Here is a tiny trained network, its code and every weight. The questions are about switching its units off for an input and a class, where a switched-off unit gives its printed mean instead of its output.

import numpy as np


def w(rows, s, z=0):
    codes = np.array(rows[::2]) - 128.0
    scale = np.full(codes.shape[1], s)
    scale[-1] = z or s
    return codes * scale


def f(y):
    return np.maximum(y, 0)


def log_softmax(a):
    a = a - a.max(-1, keepdims=True)
    return a - np.log(np.exp(a).sum(-1, keepdims=True))


def net(x, mask):
    res = np.array(x, float).reshape(1, 6) / 4 @ E
    y = f(res @ A[0][:, :-1].T + A[0][:, -1])
    res = res + np.where(mask, y, B[0][:, -1]) @ B[0][:, :-1]
    return log_softmax(res[-1] @ U[:, :-1].T + U[:, -1])


A, B = {}, {}
E = w([
[125,104,177,89,173,126,162,113],'x0',
[168,178,108,145,138,155,103,101],'x1',
[183,123,197,112,49,162,180,111],'x2',
[126,176,68,98,139,116,157,96],'x3',
[185,140,137,141,161,170,166,137],'x4',
[166,160,128,126,124,4,119,99],'x5',
],0.016)
A[0] = w([
[127,182,94,111,155,103,152,98,238],'N0',
[9,129,103,120,102,156,90,142,157],'N1',
[156,178,91,146,155,162,131,131,210],'N2',
[109,117,153,56,132,156,201,114,145],'N3',
[103,74,150,125,150,124,114,172,188],'N4',
[182,136,146,137,103,100,102,108,253],'N5',
[139,87,157,187,91,162,99,148,190],'N6',
],0.016,0.0029)
B[0] = w([
[181,162,107,117,122,142,125,122,238],'N0',
[95,130,45,76,105,182,191,169,247],'N1',
[173,101,122,131,187,186,90,80,213],'N2',
[156,84,188,82,114,115,203,123,241],'N3',
[113,158,139,110,249,101,152,182,203],'N4',
[129,160,148,123,88,75,77,144,223],'N5',
[86,107,135,171,106,125,103,150,217],'N6',
],0.016,0.015)
U = w([
[158,203,63,121,111,21,108,59,198],'0',
[193,107,119,166,192,223,88,81,169],'1',
[88,117,139,173,212,96,145,172,4],'2',
[52,98,38,102,133,175,185,172,113],'3',
[158,71,196,125,104,156,199,128,98],'4',
[123,111,152,251,78,152,70,202,216],'5',
],0.011,0.0014)

Each question gives the input, the list of numbers given to net, and the class t.
The units are the neurons (one row each of A and B). Each row of codes is followed by its name. A weight is (code - 128) times the scale printed after its matrix; where a second scale follows, it is the last column's (A, B and U).
mask holds one flag per neuron, in row order. A switched-off neuron (its flag False) gives its mean, the last column of its row in B, instead of its output. The means were averaged over made-up inputs and are rounded, as every weight is.
A unit's drop is (log p(t) with every unit on - log p(t) with that unit switched off) / (log p(t) with every unit on - log p(t) with every unit switched off).
The circuit of an input: a set's keep is (log p(t) with only the set's units on - log p(t) with every unit switched off) / (log p(t) with every unit on - log p(t) with every unit switched off). Starting from all 7 units, units are removed one at a time, each time the one whose removal leaves the highest keep (on an exact tie, the one counted first), for as long as the keep stays at least 0.8.
circuit, biggest first: the units of the circuit, biggest drop first
unit that matters most: the unit with the biggest drop
k most important neurons: the k neurons with the biggest drops, biggest first
drop when u is switched off: that unit's drop, to one decimal
input [5,-2,1,-7,-3,5], class 2: circuit, biggest first => N4
input [-2,-2,-2,-2,4,-1], class 2: circuit, biggest first => N1; N0
input [1,-1,-3,-1,5,3], class 1: 3 most important neurons => N5; N1; N3
input [-2,2,2,-4,3,-7], class 5: 2 most important neurons => N6; N1
input [-2,-3,0,-6,8,2], class 5: 3 most important neurons => N6; N3; N1
input [3,1,-1,-5,7,-1], class 2: 4 most important neurons => N0; N4; N1; N6
input [1,-2,1,-4,0,-3], class 2: 2 most important neurons => N4; N1
input [-5,-8,-3,-3,3,2], class 2: 2 most important neurons => N4; N0
input [-7,-4,0,5,6,-6], class 1: 2 most important neurons => N2; N4
input [5,-6,5,-7,-8,-5], class 3: 2 most important neurons => N1; N4
input [-8,-8,-1,-4,2,5], class 5: 2 most important neurons => N3; N1
input [8,-5,0,6,3,7], class 4: 2 most important neurons => N3; N4
input [-4,-5,3,-7,7,-1], class 5: drop when N6 is switched off => 0.4
input [-1,8,-7,-1,1,2], class 1: drop when N2 is switched off => 0.7
input [-8,5,8,-5,-8,5], class 5: unit that matters most => N6
input [0,-1,4,-6,-2,-5], class 3: drop when N5 is switched off => 0.2
